Look-ups in named tables: a row name and a column name give one cell, copied from the table.

motigar:
         tolak  pumop  letopa  valuga  panakop  guz
zon        4.2    4.7     8.9     4.6      3.5  4.1
rezodug    5.0    4.6     2.7     5.4      4.2  5.1
gal        4.7    3.6     3.1     5.6      3.6  4.3
faset      6.5    2.4     4.1     6.3      4.6  4.0

What is the tolak of faset in motigar?
6.5
What is the letopa of gal in motigar?
3.1
What is the pumop of zon in motigar?
4.7
What is the guz of zon in motigar?
4.1
What is the valuga of gal in motigar?
5.6
What is the tolak of rezodug in motigar?
5.0
What is the valuga of zon in motigar?
4.6
What is the panakop of rezodug in motigar?
4.2
What is the tolak of zon in motigar?
4.2
What is the valuga of rezodug in motigar?
5.4
What is the guz of faset in motigar?
4.0
What is the guz of gal in motigar?
4.3
What is the pumop of rezodug in motigar?
4.6
What is the letopa of faset in motigar?
4.1
What is the panakop of gal in motigar?
3.6
What is the panakop of zon in motigar?
3.5
What is the letopa of rezodug in motigar?
2.7
What is the pumop of faset in motigar?
2.4
What is the tolak of gal in motigar?
4.7
What is the panakop of faset in motigar?
4.6

Table toz
,vub,vare,sene,roke,piv
zekugul,110,103,142,104,115
tase,57,53,58,114,92
vidara,184,189,170,118,144
moz,127,138,141,104,100
nuguvup,141,157,210,81,87
sev,156,176,176,99,101
bez,146,147,124,123,134
salanoz,146,147,168,105,123
rer,92,98,195,71,69
sot,6,1,95,79,44

sene of salanoz is 168
vub of tase is 57
roke of tase is 114
piv of rer is 69
sene of rer is 195
roke of nuguvup is 81
piv of vidara is 144
piv of moz is 100
vare of zekugul is 103
vare of bez is 147
sene of moz is 141
piv of sev is 101
vare of salanoz is 147
vub of moz is 127
roke of salanoz is 105
Which row has the largest piv? vidara

nuzuze
          pemo  besiton    mib    pif  serek   zoma   dera
fenubul  34292    41916  49703  32872  53918  59265  74472
duf      28117    39874  39002   6376  53918  69790  72803
furu     13381    27233  17983    276  75249  59265  58664
feziku   31335    37753  45756  32352  52630  58470  74435
bop      33208    38730  46636  31942  53918  49389  74435
ruf      29739    41977  40360   5124  45550  71276  68225
legeket  31836    38730  24281  10384  80176  59265  83754
favedin  31335    39201   5867   8174  86819  58188  57078
fak      27723    38730  30204  20247  79142  59265  80692
suv      31335    41033  25523  10384  82605  57979  80250
sikip    30408    38730  39002   8091  83495  59463  91594
kiro     37754    38730  48046  32221  53918  50270  74435
vom      27617    40362  39002   9005  41651  72726  72756
bivik    36496    38730  44308  30931  53918  59265  74435

What is the serek of vom in nuzuze? 41651
What is the serek of feziku in nuzuze? 52630
What is the dera of sikip in nuzuze? 91594
What is the mib of furu in nuzuze? 17983
What is the mib of duf in nuzuze? 39002
What is the dera of kiro in nuzuze? 74435
What is the serek of fak in nuzuze? 79142
What is the pemo of duf in nuzuze? 28117

vazaba.csv
,dev,duse,meso,vokez,kedup,lamebur,zosodi
zinubi,123,86,225,189,190,191,194
guparur,214,150,168,86,86,85,80
zol,119,214,183,113,113,110,107
fud,188,61,214,142,142,141,140

kedup of zinubi: 190
kedup of guparur: 86
zosodi of guparur: 80
duse of zinubi: 86
dev of guparur: 214
lamebur of zinubi: 191
duse of guparur: 150
dev of zinubi: 123
vokez of zinubi: 189
lamebur of fud: 141
meso of zinubi: 225
meso of guparur: 168
zosodi of zinubi: 194
dev of zol: 119

Table fotud
fields: mifa, tufogaf, mal
zeg: [128, 150, 70]
zevok: [122, 141, 88]
bufa: [160, 143, 104]
raf: [115, 217, 12]

zeg, tufogaf -> 150
bufa, mifa -> 160
zeg, mal -> 70
zevok, tufogaf -> 141
raf, tufogaf -> 217
raf, mifa -> 115
bufa, mal -> 104
zeg, mifa -> 128
zevok, mifa -> 122
zevok, mal -> 88
bufa, tufogaf -> 143
raf, mal -> 12
Row with the largest mal: bufa

dunaz:
,gibidap,mosi,misok,vatagib,dilozi,sed,tivale,lif,vam
mataf,59181,56543,79552,48387,70543,32890,70049,52579,57319
lafe,63987,54719,58226,69663,55696,48816,41414,61683,55034
nad,50980,53468,97194,74595,59630,43813,65317,62858,61483
zinegik,71215,55466,79708,40671,67303,57580,46586,59773,62698
zugago,40989,70458,43580,62081,64578,63798,59148,63867,63016
zod,57389,61065,60847,72570,48306,76318,53854,57111,63233
sonol,50692,43159,58471,72851,58631,15936,64913,61544,59892
ruf,65123,66667,52246,76662,48535,63210,55000,59634,63051
rudumoz,54645,66707,76160,76874,61844,53713,59357,69593,61739
kuzeti,68822,50166,52155,53111,68445,66820,61851,60984,52201

zod, lif -> 57111
mataf, vatagib -> 48387
kuzeti, dilozi -> 68445
sonol, misok -> 58471
sonol, lif -> 61544
mataf, gibidap -> 59181
zugago, vam -> 63016
ruf, vam -> 63051
sonol, vatagib -> 72851
nad, sed -> 43813
lafe, vatagib -> 69663
sonol, mosi -> 43159
kuzeti, sed -> 66820
ruf, mosi -> 66667
kuzeti, misok -> 52155
rudumoz, misok -> 76160
mataf, mosi -> 56543
lafe, lif -> 61683
rudumoz, gibidap -> 54645
zod, gibidap -> 57389
Row with the largest sed: zod

